Rows lie near named flat spaces through zero. A row that begins with a name and a colon came from that space; any other row is followed by the name of its block's space that it lies nearest.
j873-j868: [  2  17  16 -46  -2  32   9   8 -70  11 -20  11  -2 -10 -10 -15  -7 -29
   7  -9 -21  -2 -20]
j873-j868: [  8  26  11  -9 -19  10 -18 -28  29   4 -15  12  15  -4   4  12  31  -7
 -13  -7 -11 -13   2]
j873-j868: [ -3  -3   2   7   3 -11  -4  -6  13  -6  -8   9  -1   3  23   3 -10  15
 -23   2   4  -7   9]
j873-j868: [-19  12   3  -2  15  18  29  16  45  -4  -8  -9  -9   2  -8 -22  -9  -2
 -14 -12   9   9  10]
j858-j266: [ 55  -3 -18  25  27 -37  18  41 -59  37  26  15 -39   9   8 -20  34  25
 -14   2   2  69  29]
j727-j584: [ 32   1  -1  14  -4  -2  25  28   5  13 -22  31 -26  36 -50  -9  62 -18
 -36 -32   4  43  26]
j873-j868: [ 29   3   2  20  -9 -11 -38   4 -24 -11 -11  59  -4 -16  31  13  35  -9
 -10   6 -14 -37 -23]
j516-j138: [-13  19  28 -38  -9  29   8 -19 -11   2  -3 -28  24   7 -16   3   0 -18
  18   0  -6 -12  30]
j873-j868: [ -5 -44 -12  24 -17 -52 -18   1 -19 -18  42 -23   3  13 -34  24 -13   2
  52  25  10  11 -16]
j516-j138: [ 18 -29 -36  19  -9 -35  -3  -1 -12   6 -16  29 -15   7   8   9   1  19
 -23 -13   0  19 -41]
j516-j138: [-20  13  19 -41   1  29  10  15 -35   0  -2  -3   2  28 -18  25  -9 -10
  10  30  11  -9  60]
j516-j138: [-13  63  37 -38  -5   4 -12   5  30  -4   3  25  -2  11  17  27  18   4
 -11  50   5 -11  68]
j516-j138: [ -7  -6   8   6  25  44  16  17 -14  -8   7 -21  15   0  12  -8   2  -8
  21   1   9 -39  43]
j858-j266: [ 13 -36  -6   0   8 -15  68  22 -29  -5  -8 -28   7  45 -33 -25  22  -4
  17 -39  10  21  30]
j727-j584: [ 36 -18  19  -4  -8 -38  38  -8 -37   2 -18  -8   9  40 -14 -21  39   0
 -17 -43  -7  25  33]
j858-j266: [-10  33  20 -14   2  25 -27 -30  19   3   7 -13  23 -29  39   6 -10   5
   3  17  -9 -34  13]
j516-j138: [-19   1  17  -4  -9 -56   6  12  30 -25  14   5 -11  32 -13  17  -9  14
  -2  32  18  17  34]
j873-j868: [-20 -31  -3  19  24 -27  15  25   0 -16   6  -2 -24   6  14 -17 -55  22
 -22   8  18  11   0]
j516-j138: [ 17 -21 -17 -15 -28 -28   3 -36 -28  -1 -34  14  23  15  16  16  10  10
  -6 -24 -14 -14 -34]
j727-j584: [  2  -8 -25   4  -3  24 -13  16 -15  17 -13  29 -23  12 -28  24   3  -6
 -21   6   8  17  -3]
j858-j266: [ 25  17  -3 -11  -3  10 -14 -19 -35  23  16 -13  19 -15  21  10  25   5
  27   9 -14  -6  10]
j516-j138: [  0  10  13 -27 -29 -43   6 -29  19  -1 -10  -3  10  30 -15  18  11  11
 -11   1  -1  25  16]
j727-j584: [-33  -4 -40  -4   6  46  -5   9  23   1  -8   5  -2 -13   2  23 -33   1
  12  16  12 -23 -30]
j727-j584: [ 13  20 -20  15  -7  32 -51 -26  20  23  -3  23   5 -23  27  35  19  10
 -19  15  -5 -20  -4]
j516-j138: [ -7 -42  -1  23   7 -26  17  12  -9 -24  13 -22   5  13  -8 -11 -17   1
  22  -7  10  -8  -2]
j727-j584: [  7  17  60  -9  -8  48 -58 -13 -49  19   3   7 -10   1 -42  15   6 -40
 -37  10 -10   3  54]
j873-j868: [ -4 -29  52  20  17   2  11   3 -25 -42   2 -22  25   6  20 -29  -6 -17
   6 -18   1 -60  45]
j727-j584: [ -6  12  -3 -23   1 -10 -10   6 -33  12  15   2 -14 -12   5   5 -28   7
  11  28  -5  21 -16]
j727-j584: [ 10   2  -2  -2  21 -32 -13  19 -58  23  33  -1 -33 -24  20 -17 -42  22
  -2  29  -5  48 -16]
j873-j868: [ 28 -32  12  91  31   7 -20  16  21  -8  43 -28  -3 -22  -3 -35  30  -9
   5 -23   7  -9  23]
j858-j266: [ 12 -11  -2  11 -17 -50  -2 -26  19 -12   2  -5  17   3  16   1  13  15
   7 -10  -6  -2 -19]
j858-j266: [  1 -14   9  12   3 -13 -19  19 -33   2  36  -8 -13  19 -28  23  -1  -1
  18  35  14  17  44]
j727-j584: [ 17  -3  55  -2 -42 -41 -35 -34 -13 -23  -3  13  21  33 -29  27  44 -23
  -7   1  -9 -16  39]
j858-j266: [ 12   7   7  11  31 -23  33   5  11   4   3 -17  -7 -21  48 -56 -16  26
 -22 -24  -7  20  -5]
j727-j584: [ 19  29 -48 -31  -1  13  33  10  -3  40 -22  20 -11   3   6   5  28  17
  -4  -8  -5  38 -20]
j873-j868: [ -5  25  11 -19  -1  12  -1 -13  23   6 -29  19  -4  -5  20  -5  -8   5
 -45  -8  -6  -1   1]
j727-j584: [ -7  12   4 -21 -23  18  -4 -20  18  -6 -19   5  22  13 -14  25  22 -14
   7  -2  -2 -25   7]
j516-j138: [  5  35 -16 -14 -13  -1  -1 -16  57  24 -20  23  -8  18   3  27  28  23
 -43   6   7  29  26]
j873-j868: [ 32 -18  -3  87  29  24 -10  28  32   3  49 -30  -5 -25 -26 -35  54 -21
  28 -25   6   3  14]
j516-j138: [ 38   6  35 -16 -25 -92  11 -21 -24  -5  -2  14   9  52  14  15  46  27
 -22   6  -3  27  67]
j858-j266: [-16  -1  13 -18  -5  33 -12 -12 -19  -5  -7  -7  16   1  -2  16 -14 -13
   8   8  -1 -33  14]
j858-j266: [ 17  38 -12 -11 -18   8 -11 -32  32  17  19 -21  32 -18   9  16  49   2
  47   7 -14  -7  -5]
j858-j266: [-30 -18   4 -22 -34  21 -33 -39 -13 -22  -9 -13  36  -8 -18  33 -27 -27
  39   6  -9 -55 -43]
j858-j266: [-17 -33  15 -13 -14  20 -14  -2 -54 -15 -10   2  11  35 -33  38 -14 -21
   7  13  10 -32  35]
[ 19 -31  -5  33  20 -11   9  22 -35  -2  14  -6  -8   2   5 -18   3   4
   4 -11   5   3   9]	j516-j138
[ 21   6   8   7  -6 -33 -10  -4  -5   8   7  11 -12  -3   1  -8  13   6
 -15  -2  -8  29  -7]	j516-j138
[-22 -14  32  11  -1 -38  15 -18  55 -39 -15  -9  14  23  22  -9 -21  17
 -33 -10  12 -24  31]	j858-j266
[ 29 -28 -33  60  24 -11 -21  17 -13  21  34  -1 -22 -17  15  -3   4  23
  -4   5   8  24  -5]	j873-j868
[ -9  12  28  11  14  -9  -4  21  14 -20  26  -4  -5  -7   8 -11  -3  -4
  14  24   6 -11  27]	j516-j138
[-37  23 -18 -27   3  67  -2   9  29  20  -8  -4 -13  -4 -36  18 -26 -14
  -4  15  11  12  -2]	j516-j138
[ 10 -19 -12  24 -10 -23  24 -36  59   3  -2 -45  23   9 -12 -20  18  13
  -4 -48   0  22 -10]	j516-j138
[-37  14   0  -2  -7  36   2  20  66 -13  -3   5 -10  19 -53  22   5 -23
   2  16  22  -2  22]	j858-j266
[-13  21  33  -3  10  32   4  -7  37   9 -10 -20 -11 -17 -24 -41 -17 -20
 -40 -30  -7  25  -1]	j873-j868
[-20 -14  15   1  23  13  37  28  -3 -10  11 -33  -6  17 -24 -24 -22  -7
   8  -5  16  10  38]	j858-j266
[ -4  21   5  17   3 -15 -51   0  26   3  17  29 -25 -30  24  11 -21  14
 -27  36   0   8 -16]	j858-j266
[  6 -27 -28 -22 -45   0   2 -40 -27  -8 -26  -7  42   3 -25  20  21 -25
  51 -33 -21 -32 -76]	j858-j266
[  4  -3   3 -11  14  31  11  17 -39   8 -34  31 -16  13   9  -3  -6  -4
 -44 -11   2  -7  23]	j858-j266
[ -2  53  51 -28 -19 -25 -22 -24  30  -2  17  -7   5 -17  -6 -10  11 -12
   3  16 -18  18   4]	j516-j138
[-27   7  21 -15 -11  -3  15 -24  49 -31  -2 -29  38   9   8   4  -2  -2
  26   1   4 -41  20]	j516-j138
[ -3 -17   3 -20 -14 -36   0  10 -50  -9  -5  22 -11  30 -12  23 -15   3
  -1  21   5  10   7]	j516-j138
[  1   2  26  -5  18  23   6 -24  -7  12 -12 -26  12  -3  29 -21 -21  12
 -39 -21  -3  -7  40]	j873-j868

Each name stands for a flat space through zero: a line, a plane or more. A row that begins with a name and a colon came from that space; any other row is followed by the name of the space it lies nearest, among the names in its block.
j731j564: [ 18  -3 -27   6  25  -4  24  11 -24 -20 -25  -6 -26   2  19  27  30  -2
  37 -18  11  16 -55]
j731j564: [-13 -13  42 -19  23 -29  17  -6 -13 -52 -28 -20 -17  20   9   7 -31 -14
  62  -3  11  29   8]
j494j231: [-17   9  17  22  -3  -2   2  18 -10  -3  -3  -8 -18  23  27  -8  -5   0
  12  14  21  12 -11]
j903j995: [ 29   0  26 -19  29  -6   3   7 -24 -14 -23  -2 -44 -17  35  29  29 -15
  38 -21  12  31 -31]
j314j68: [ 12   5 -28  25 -22   7 -36  15  18  10  17  23  52  -8 -15   6   8  17
  23   7  -5 -25 -19]
j742j809: [ 15   7 -11  16  21 -42   9  12 -27 -41  14  16 -24  23  29 -63   3 -14
 -18   5  12  16  24]
j742j809: [-21 -37  52 -19  22   3  -7 -38  37   6  -8 -42 -31  -4 -15   8 -28 -27
  14  20  16  14  60]
j731j564: [ 16  24  10  -5  -9   2 -21  15  -5  11  22  20   0 -15  17 -17   9   8
 -24  -5 -10   1   7]
j731j564: [ 15 -31 -66 -14  19 -12  23 -43  19 -26  -9  -6  32  -6 -60  10  -2  -3
  21 -14 -24  -8  -5]
j903j995: [-16 -11  19   2  18 -30  31   3 -12 -41 -11 -22  -5  24  -6  -6 -23  -7
  23  11   7   9  23]
j494j231: [  6  10   8 -10  -6   1  -4  -2  -8   3   0  10  -1  -5   6  -1   3  -1
  -2  -7  -5   8  -9]
j494j231: [ 20  32  12 -44 -27  17 -23 -20 -19  31   6  46 -13 -23  25 -25  12  -6
 -56 -33 -21  17 -13]
j731j564: [-26  23  20  23 -23   9 -12  31   4   7  15  -6  16  16  11  -1 -21  23
  11  18   3  -5  -4]
j314j68: [-21   9  11 -54  13  -7  21  -3 -26 -38 -29   7 -37  15  31 -23 -39   2
 -27 -45 -14  13  15]
j494j231: [  0   1 -58   1  13   0  54   8 -22 -17 -18 -10  -1   8 -13  19  13  16
 -10 -22 -15  -9 -39]
j314j68: [ -6  -4  44 -38  11 -10  10  -8 -21 -17 -24   2 -31   1  22  -4 -15 -18
  -9 -18   3  17  21]
j314j68: [-21  20  64  -5 -41  19   5 -29   4  53  18 -16   8  -3 -21   7  -8  -9
 -19  33  -6  23   7]
j742j809: [ -25    7    2    2  -27   11   48   35  -26   32    0    5   26   -3
  -19    6    3   17 -114    3  -17  -62   39]
j903j995: [  0  14  34 -11  -9  23   0 -15   7  40  13 -18 -22 -18  -2  16  10  -3
 -16  10  -5  21  -1]
j314j68: [  1  -4  34  -2 -18  -2 -14  -4  -6  13  -5  15  14  -4   1   2   3 -15
  -2   9   9  -4   8]
j903j995: [ -9  -7 -27  -8  26 -11  24  42 -18 -44 -25   0  -7   9  17   7 -13  20
  -7 -30  -4 -29   6]
j314j68: [ -6   1  -8  12  -7   7 -10  14  14  -2   3  -5  27   0 -12  19  -8  17
  30   4  -4 -13 -13]
j903j995: [ -4  17   5 -12  25  20   3  50  -2  -3   0 -19 -40 -15  36  26   0  31
 -12 -24  -7 -10   2]
j494j231: [-15   1  14  45   1  16 -45  29  40  21  29 -22  -9   4  19  -2  -6  13
  24  36  27  -7  17]
j731j564: [ 27   5  39 -36 -11 -21  -8 -43 -11   7  16  25   6 -19 -16 -33   4 -31
 -32   2 -17  23  38]
j903j995: [-10 -18  21   8   6 -31  22 -20  -8 -28  -9 -13   5  25 -16 -15 -15 -23
  26  23  13  16  19]
j903j995: [  9 -30 -21  -6  36 -16  27 -18   3 -28 -17 -22 -16   0 -18  12   5 -14
  22  -5   4   6   7]
j903j995: [ 11 -34  29 -12  14 -14  30 -47 -22   5 -35  -8 -33   1  -4  11  26 -53
   5   7  26  28  -5]
j903j995: [ 24 -23 -44  23  16  -2 -31 -36  47   4  25 -10  11  -9 -32 -10  13 -10
  40  20   4   9   1]
j731j564: [ 14   1 -40  37 -16   4  10   8 -25   4 -24  17  22  12   5  31  41  -1
  50  -1  18   3 -94]
j494j231: [ 11   9  -3  14 -22  16  16  -3 -15  42   2   5   9 -12 -10  23  37  -4
 -23  10   0  -3 -34]
j742j809: [ 10 -12  56   3   0   1 -18 -15  28  13   7 -30  22 -23 -33  51   4  -9
  77  31   4  19   1]
j494j231: [ 28 -15  53  -1   5  -5 -28  -3  29  12  18 -16  32 -41 -36  46  14  -8
  54  27  -4  -1  26]
j494j231: [ -4  35  23   8 -23  16   6  15 -35  30  -2  13 -32   9  46  -6  21  -1
 -26  -1  12  24 -44]
j494j231: [ -6 -15 -66 -36  22  -5 -28 -19  36 -43   5  19   8   4 -10 -50 -49  16
 -23 -40 -27 -24  47]
j314j68: [  5   2   7  19 -26  21 -41  -5  37  35  23  -1  46 -19 -29  28   6  11
  38  24  -4  -9 -14]
j731j564: [  7   2  13 -18  19 -13  35 -19 -14 -14  -1 -22 -26  -1  -8   2   2 -11
   3  -1  -8  30   4]
j742j809: [ -5 -12 -42 -17   9  17 -50 -18  25 -21 -28  21 -13   9  30  -6 -21   3
  53 -40  10  10 -41]
j494j231: [  3 -14  10  31 -10   3  25  -2  -5  29  -3 -18  20  -5 -30  37  32 -11
   7  32  13  -9 -15]
j742j809: [ -6 -45  66 -21  15 -23 -43  41  -1 -30 -35  31  12 -13  29   2 -23 -21
 -12 -12  29 -58  89]
j742j809: [ 12   6  44  33   2 -34 -12  22  -5 -17  26  -4  15   6   2 -15   4  -8
  36  40  16  12  25]
j314j68: [ -9  21  85  -7 -22 -29  25  32 -50 -21 -13   7  23  11  10  15 -11  -5
  17  12   1   7   5]
j731j564: [  6  20  15 -29  38 -13   3  30   0 -44  16 -20 -35  -8  23  -8 -25  24
   9 -21 -21  16  33]
j314j68: [  7   6  34 -17 -11 -12   0  -9 -26   4  -5  24  -8  -2  16 -22   5 -21
 -31  -3   3  10  15]
j903j995: [ -6  43  59  -1 -24  10 -27  53 -32  10   0  25 -15   1  65  -1   0  14
  -5  -8  10   7 -18]
j742j809: [  17   26  -20  -27   29   19   22  -46  -10   18    9  -22 -103   -3
   37  -26   24  -14  -25  -22   -4   76  -38]
j314j68: [ -6  -6 -45  22  -2  10  18 -22   3  28  11  -3 -21  13  -5 -32  16 -10
 -60  12   8  -3   2]
j742j809: [ 20   1  12  19   6 -28 -17  10  -3 -27  12   8  15   4   4 -10   5  -6
  51  16  10  14  -2]
j731j564: [ 14  42 -36  -2 -20  -1 -11   7  20  -3  59   8  56 -14 -41 -22 -16  43
 -12   2 -55  -7   9]
j742j809: [ -3  -7 -14   1  -2  -8   5   7  -5 -12  -6  11  19   5  -7  -5  -6   2
 -11  -5  -3 -20   9]
[ -4 -11  37  -2  -3 -14   4 -11 -19  -9 -25   4  -8  13  13   4   0 -25
  28   5  22  18 -10]	j731j564
[ 13   5  26 -36 -20   7  28 -39 -30  26 -21  12   0 -16 -15  23  21 -23
 -18 -14 -14  22 -30]	j903j995
[ -3  43 -23   9 -21   8 -31  24  -7 -12  12  27   8  18  37 -23 -13  30
  29 -17  -7  16 -53]	j494j231
[ -5  22  65 -16 -11  32   1   0  -8  56   4 -18 -48 -21  27  23  17  -7
 -34   7   6  25  -3]	j903j995
[ 23 -14 -32   0 -37  -3 -51 -28  17  14   7  61  75 -14 -32 -21   6 -10
  -6  -4 -10 -32   0]	j731j564
[  2   8  19 -17 -18  -3  11  -1 -33   2 -22  24   5   1  12   5   8 -10
 -14 -15  -1   2 -21]	j903j995
[-19  12  65 -47 -21   7 -20  -6  -2  -4 -17  10  11  -6   8  14 -40   2
  18 -18 -13  10  10]	j314j68
[ 14 -10 -13   6  -2  12 -20 -20  14  27   4   7  -5 -12  -2   0  22 -13
  -5   4   9   2  -9]	j903j995
[-20  -2  -9 -11   7  35  -6 -27  47  22   9 -44 -16  -8 -22  26 -22  17
  23   2 -13  15  -5]	j314j68
[ -5   0  41  -9 -50 -16   9 -22 -57  13 -39  57  25  20  15 -19  12 -41
 -29  -2  20   3 -26]	j903j995
[ -9  -9 -21 -27  -2  12  21  11 -18   6 -25  21   0  -8   4   3   0   5
 -75 -34 -12 -42  16]	j742j809
[-16  -8  -4  26 -26  -7 -25 -13  14   3   6  16  34  23 -10 -27 -16  -8
  12  23  15  -9   5]	j494j231
[ 14   8   7  -9   3  -1  -7  15 -20  -7 -14  18 -10  -7  27  10  14  -1
  11 -19   4   5 -24]	j903j995
[  7   8 -24   7 -39  -6 -26  -5 -11   2  -1  54  54   8  -4 -24   2  -1
  -5  -8  -5 -17 -26]	j903j995
[ 12   4 -41  30  14 -10  19  20  -5 -12  14  -9   3   6  -6  -2  19  13
   4   8  -1  -6 -15]	j314j68
[  4  26  60   5 -17  -7  -5  15 -34   9  -1  13 -19   6  40  -6  13 -13
   8  11  17  30 -19]	j731j564
[ -5   5 -19   8   5  12   3  14   9   7   8 -10  -5  -2   0   5   1  16
 -13  -1  -5 -11   1]	j731j564
[ -7  -5  64  20  -9  -5 -13  11  16  14  17 -24  21  -7 -18  22  -5  -5
  32  43  11  -1  32]	j742j809
[-11  14 -43   8  -6  27 -19  28  30  15  26  -1  17  -9  -6  -4 -13  41
 -34  -8 -21 -37  12]	j903j995
[ 28  -3  27  10  21 -43   4   9 -20 -33  13   5  -3   0   5 -22  14 -20
  18  17   9  16  28]	j742j809
[ -7 -26 -22  13  12 -12   4  13 -10 -20 -25  14  -4  17  16 -14   1 -11
 -14  -7  23 -26  11]	j903j995
[ -9  -9  10  -4  -3  19 -18 -14  29  18   0 -15   4  -9 -13  22  -9   2
  22   6   1   1   0]	j314j68
[ -6  17  20  29 -28  14 -23   9   0  34  14   8   2   6  19  -6  12  -1
   1  23  18   7 -21]	j494j231
[-16 -52  20 -14  23  -3   4 -26   6  -6 -45 -10 -31   7   7   8  -8 -38
  -1  -4  33  -7  30]	j731j564

Each name stands for a flat space through zero: a line, a plane or more. A row that begins with a name and a colon came from that space; any other row is followed by the name of the space it lies nearest, among the names in its block.
j664-j194: [ 10  14   1   5  -1 -15  13  -3 -13  10  -7   7  -4 -18   1   7  -3  -8
   4   4  -1 -15  -8]
j492-j26: [-39  57  18  -1 -15 -10  26   8   6 -26 -29 -14  33 -25 -16 -52 -30  50
 -16 -18 -28   0 -33]
j664-j194: [ 22  21   3   0 -18 -27   4  14 -13   4 -12  39 -40 -25  -4  -3   9 -15
  12   2   3  -8  -9]
j825-j353: [ 11  36   4   8 -18   3  19  15   1  20 -17  19 -40 -33 -13  -1  -8 -30
  17   1  18 -14  -9]
j664-j194: [ -8 -23 -48  18  12   2  -3 -34  -6  29 -21 -20 -50  15   7  38  19  -8
   2  16   4  21 -12]
j664-j194: [ 12  22   2   9 -11 -17  15   4 -15  13 -12  21 -23 -30  -6   1  -3 -17
   9   1   6 -15  -9]
j825-j353: [-1 -9  4  5 -6 -1  4  3 -7  4  2  6 -3 -3 -4 -3 -1 -3 -1 -3  6  0 -1]
j664-j194: [ 32  12  11 -34  11 -28 -12  10   7 -20   8   7  23  17  25   7  13  20
  -1  13 -30 -17  -2]
j492-j26: [ 13  44 -16  11  13 -10  29 -20  -7  31 -25 -15 -11 -31   6  29  -9 -18
  10  17  -5 -29 -19]
j492-j26: [-19 -37  14  -7 -44 -18 -25  35  -6 -35   1  48 -40  18 -18 -50  19  31
 -10 -22   2  44  -6]
j368-j208: [  5 -36  20  -5 -10 -20   6  12 -22  -3  14  13  18  12   4  -9   4  19
 -12  -5  -3  -7  -9]
j368-j208: [ -6 -71   7 -13   1   2 -22   5  -3 -16  27  -3  20  50  10  -4  17  27
 -17  -4  -3  21   9]
j825-j353: [  8 -11   2   2 -24  19   3  24  11  21  -4  19 -58   2 -12   3   7 -29
  15   1  31   5  -1]
j368-j208: [ -1 -36   2  15 -14   5  21   5 -18  33  -2   2 -25   2  -7  11   1 -13
   0   1  23  -5 -14]
j368-j208: [ -3   8 -16  -3  35 -11 -25 -34  -2 -28  12 -18  52   4  17   8   2  15
  -9   3 -29   5  22]
j492-j26: [-13  23 -10  19   9  -9  12 -23 -16   3 -11  -8  16 -28  -5  -1 -13  -1
  -3  -3  -7  -5  -4]
j368-j208: [-10 -21   2   2  18  39  -8  -7  16   1  24 -28  36  18   1   8 -10 -11
  -2  -3  13   2  26]
j825-j353: [  0   5  49 -26   1  53  16  38  40  -2  28 -31  62  20  -2 -17 -31   0
  -2  -7  14 -27  13]
j492-j26: [ 13  70   5  -3  -5 -39  36   0 -12   7 -36   6  -3 -42   3  -4 -13  13
   3   8 -26 -33 -39]
j368-j208: [-16 -79 -28  18   4  23  -7 -19  -8  30   7 -21 -30  40   2  30  18  -7
  -6   6  24  27   1]
j492-j26: [-22  52   8  12  -2 -33  20 -12 -21 -22 -21   1  39 -44 -10 -34 -23  31
 -12 -14 -29  -9 -20]
j368-j208: [ 15  60  12 -10  29 -47  -4 -21 -19 -41   7   6  83 -37  16 -13 -14  23
  -8  -2 -48 -29  10]
j492-j26: [-40 -23 -13  36  35  21 -18 -50 -21 -21  31 -29  83 -13  -9  -6 -21  -4
 -17 -22   2  18  45]
j664-j194: [ 23  64  -2  10  -1  -8  35  -2  -4  34 -26   4 -25 -49  -3  20 -14 -35
  20  13   7 -39 -17]
j664-j194: [  4  45  25 -35  12  42  -7  25  58 -21  12 -28  42  16   5 -13 -19   4
   6   1  -6 -13  18]
j825-j353: [  5  18 -42 -30  22  11 -41 -13  50 -18 -17 -24 -37  44  23  24  29  15
   7  23 -26  32   5]
j492-j26: [-21  24  -6  16  -9 -16  12  -9 -15  -6 -21   4  -3 -27 -12 -20 -10  13
  -6  -9  -9   7 -16]
j664-j194: [ 33  -6  75 -50  -5 -52 -15  45 -17 -68  50  42 109   9  18 -51  -4  52
 -20 -17 -41 -32  15]
j368-j208: [ -1 -83  38  15 -38  28  43  39 -22  54  19   6 -21  18 -19   0  -9 -20
  -4  -9  55 -17 -19]
j825-j353: [ 27 -13 -31  30  -2 -38  -9 -24 -46  24  -6  47 -62 -34  -1  33  25 -46
  17   9  16   2   8]
j825-j353: [ -9 -40  46  18 -16   4  30  18 -36  10  30   9  54 -16 -17 -24 -26  -3
 -13 -23  24 -24   3]
j825-j353: [ 23 -23  30   1   3  22   8  16  -6  17  36   7  31  -4  -1  11 -12 -38
   8  -3  29 -30  26]
[ -4   2 -15  15  15   1  18 -24 -12  24  -9 -24   7  -8   4  22  -7  -6
  -1   8   0 -11 -10]	j664-j194
[  1  22 -41  17  20 -35  -4 -43 -22   4 -24  -2 -17 -20  10  24  12   2
   1  12 -22   5 -10]	j368-j208
[ 50 -64  22 -43 -13   1 -37  45  18  -7  38  38 -32  58  20  15  39 -12
  10  12  14   3  22]	j492-j26
[ 37 -38   5 -16  18   5 -23   2   1   3  36   8  13  25  20  31  18 -25
   8  12   9 -12  31]	j492-j26
[-12  10  -5  -2   7  38  14   0  29  19  -9 -39   0  13  -1  10 -13  -3
   2   6   8  -3  -7]	j492-j26
[  9 -37 -18 -16  16  13 -34  -7  19  -7  16 -10  -8  44  17  23  24   0
   1  11  -2  20  20]	j825-j353
[ -2  -8  14 -11 -13  20  -4  23  19  -4   7   2  -7  15  -6 -13  -1   0
   2  -5  11   6   4]	j368-j208
[-27  -2  30  -4   8  40   4   9  19 -19  26 -32  76   9  -9 -28 -31  14
 -13 -19   4  -4  19]	j664-j194
[  6  -5   2  -7  -9  -9 -12  10   1 -10   1  19 -17   5   0  -7  11   3
   2  -1  -1   9   2]	j664-j194
[  9  22  11 -25  10  33  -4  16  42  -4   7 -23  15  19   7   4  -7  -4
   7   7   0  -9  10]	j825-j353
[  0  58  55 -52 -25 -14  22  56  35 -38 -15  -2  39  10   3 -57 -19  66
 -13  -7 -39 -22 -39]	j492-j26
[ 17 -25  20 -37  20  53 -11  22  50   3  34 -39  38  56  19  19  -2  -5
   2  12   9 -13  23]	j492-j26
[ 22  50  42 -19  -1  46  25  37  39  15  14 -14  30 -16  -5  -3 -33 -35
  18   1  22 -45  13]	j825-j353
[-11  82 -30  -4  34  46 -30 -23  59 -22 -10 -34   8 -15  -1   7 -13 -25
  18   5  -7  14  37]	j368-j208
[-17 -15   7  25   4  -4  23 -16 -32  12   6 -10  37 -19  -8  -4 -18   1
 -11 -10   6 -12  -4]	j664-j194
[ -2 -21 -15   5  12 -19 -13 -21 -18  -9   5   1  11   7   9   8  11  11
  -8   2 -13  10   5]	j825-j353
[ 22  10   4 -23  17 -17  -3  -2   5  -8   4  -8  25  13  22  14   6  15
  -2  13 -24 -18  -4]	j664-j194
